Each row is followed by its group and then its class within the group.
[-13,-3,-10,9,7,-2,48,-3,-25,-34,19,-8,-16,14,22,-5,-17,-17,14,2,23,-15,56,12,19,-35]
N:<73>
[22,-19,6,6,6,8,2,-1,20,14,4,1,-16,-9,10,27,14,7,32,21,30,-11,32,12,25,2]
C:<74>
[12,2,10,-4,2,4,-10,9,22,6,12,-5,-10,-1,3,37,23,6,29,29,23,-19,30,-2,23,24]
C:<69>
[10,-37,10,1,0,4,-17,-12,34,26,-15,20,1,-7,9,4,11,20,30,26,12,-3,-10,17,5,-2]
C:<74>
[1,-17,30,34,10,6,-6,-33,12,5,-14,33,-50,-26,18,4,6,8,23,27,29,-18,15,45,53,1]
C:<74>
[3,-30,22,30,9,-10,19,-30,-14,-34,2,-5,-33,-17,29,-2,2,8,35,41,48,-16,50,21,76,-27]
N:<73>
[-11,-40,4,1,-6,5,16,-11,-6,-8,-11,6,-14,1,27,-16,-8,1,23,28,16,-27,20,16,13,-35]
N:<73>
[2,-34,11,15,9,-13,10,-19,-1,-5,-24,-11,-2,-27,9,-19,1,16,15,15,37,0,-7,0,38,-19]
N:<75>
[-7,-35,4,-8,-3,4,-5,13,14,17,-4,-5,-31,-8,12,20,32,7,7,31,24,-3,11,19,-2,-16]
C:<74>
[27,-14,13,5,5,-14,36,-16,0,-17,-20,-12,17,-2,2,-16,4,-7,26,35,43,4,16,-3,32,-9]
N:<75>
[-20,-11,12,11,-7,11,4,-21,11,0,13,21,-35,-17,14,19,14,3,24,27,15,-34,41,23,31,-1]
C:<69>
[-6,-25,14,13,23,1,10,-7,18,1,-13,20,-27,-27,22,24,-6,-2,38,18,24,-19,29,11,31,-2]
C:<74>
[12,-42,7,-11,-9,30,-9,15,52,28,-20,4,-13,-54,7,14,19,9,43,33,24,-23,6,-6,1,4]
C:<74>
[-20,-23,11,1,0,-2,20,-11,26,11,-3,20,-5,-18,-2,2,13,-3,26,32,18,-10,16,0,10,-3]
C:<74>
[17,-16,18,30,19,13,7,-29,6,-6,-21,15,-30,-26,26,19,8,8,34,24,29,-24,55,37,60,1]
C:<69>
[-30,-40,14,4,-13,1,18,-8,19,-21,-23,19,9,-13,15,-11,-6,-6,46,21,13,-18,18,-7,19,-24]
N:<75>
[12,-5,-3,1,7,-5,42,-13,1,-9,-3,-2,21,5,8,-12,-5,-3,26,14,21,-2,33,-4,15,-16]
N:<73>
[-17,-22,-1,-6,7,-2,24,6,3,-16,-7,-6,2,-14,12,13,-4,-14,21,4,12,-17,26,-20,7,-9]
N:<73>
[69,-19,5,13,12,5,3,-12,24,29,6,15,-16,-30,17,11,5,19,28,31,29,6,38,36,29,-12]
C:<74>
[-34,-30,0,1,-6,7,25,1,1,-33,-5,-5,4,13,15,5,10,-5,40,25,26,-23,41,-1,24,-22]
N:<73>
[-27,-18,-1,9,2,-5,29,-15,5,-23,11,11,-6,-23,4,-7,10,-8,22,26,32,-3,45,-8,23,-24]
N:<75>
[-35,-25,4,3,4,1,51,-11,-11,-20,-3,-16,5,8,14,-12,-5,-12,22,10,25,-17,33,-7,14,-27]
N:<73>
[12,-28,12,-5,0,6,-21,4,29,23,-9,4,-12,-1,10,24,20,19,33,29,15,-14,-2,16,21,15]
C:<69>
[-11,-15,13,-1,-9,24,11,2,18,8,-13,6,-30,-17,14,7,12,-11,22,42,19,-32,23,7,7,-1]
C:<74>
[17,-18,21,11,19,1,-1,-15,18,6,-1,-8,-2,-5,11,19,15,17,30,20,41,0,10,16,47,5]
C:<69>
[-16,-32,11,8,8,2,28,-12,14,-2,-19,16,-10,-18,13,-11,-4,-6,31,23,24,-22,11,4,19,-18]
N:<75>
[-24,-20,8,12,4,8,-9,-5,24,8,9,23,-47,-35,17,31,14,2,13,24,14,-24,46,16,24,-4]
C:<74>
[3,-19,-14,-8,-4,0,53,-3,19,-7,10,-4,32,-7,-1,-4,11,-10,30,23,26,9,46,-15,-4,-27]
N:<75>
[-16,-9,-4,32,-2,12,25,-18,-21,-58,0,3,2,-6,20,6,-8,-17,34,-2,28,-6,45,18,45,-34]
N:<73>
[-23,-29,-4,11,11,-3,30,-10,-7,-24,-9,-13,15,-2,19,4,-10,-6,22,-2,16,-9,37,-6,16,-22]
N:<73>
[3,-5,9,43,19,-6,49,-38,-25,-50,-6,13,9,10,26,-16,-18,-14,36,9,37,-3,54,27,63,-28]
N:<73>
[32,-15,-1,21,27,-10,25,-12,-13,-23,-3,-8,2,-3,27,9,-13,-2,27,0,37,0,45,16,44,-19]
N:<73>

Each row is followed by its group and then its class within the group.
[-28,-5,9,6,-33,2,-18,-29,5,-8,-36,-6,-19,-20,14,11,15,-3,48,31,-39,32,-21,-8,9,-11]
D:Q838
[-35,1,5,27,-28,-39,56,14,21,23,15,45,-20,-6,11,-6,-13,5,31,32,16,46,21,-14,34,-4]
D:Q838
[-26,19,-32,-23,-25,-14,16,-37,1,19,-8,12,-5,-2,-23,-34,-20,31,-1,46,24,50,15,-7,23,-29]
D:q773
[0,-2,-21,-4,5,-40,51,-23,-5,-10,24,-23,14,7,-20,-23,4,8,35,1,6,-8,8,4,12,3]
S:q192
[-9,1,-16,5,1,35,-12,23,10,3,24,-4,13,-6,15,0,7,15,-9,19,30,-15,10,5,1,-9]
P:q328
[1,5,7,11,-4,-55,34,38,34,-8,-5,-40,-30,-7,14,1,7,-14,62,-24,11,29,20,12,17,17]
S:Q538
[11,8,-5,6,5,22,-35,42,-8,-1,25,-33,-22,-27,2,-7,24,-53,-19,-35,9,17,22,-2,-12,53]
S:Q538
[0,53,9,-23,-15,20,20,-30,-26,23,58,13,-15,-8,-25,-44,-16,12,-26,48,45,35,26,-14,13,-19]
D:q773
[-26,12,2,5,19,29,67,-31,-3,-11,6,9,-27,-20,8,-18,0,-23,20,45,-19,16,-12,-22,10,-20]
D:Q37
[4,11,-16,8,11,79,-34,33,-8,31,65,10,25,-17,-6,-16,20,14,-49,31,19,-33,27,-12,-4,-18]
P:q396
[-33,-21,-16,7,12,15,0,-28,8,-3,18,1,6,9,1,-41,10,19,-8,20,1,-50,1,20,-30,5]
P:Q82
[6,7,-12,-5,-20,-60,29,29,-2,9,46,-24,19,5,0,-38,-9,9,44,-23,46,3,47,30,18,13]
S:Q538
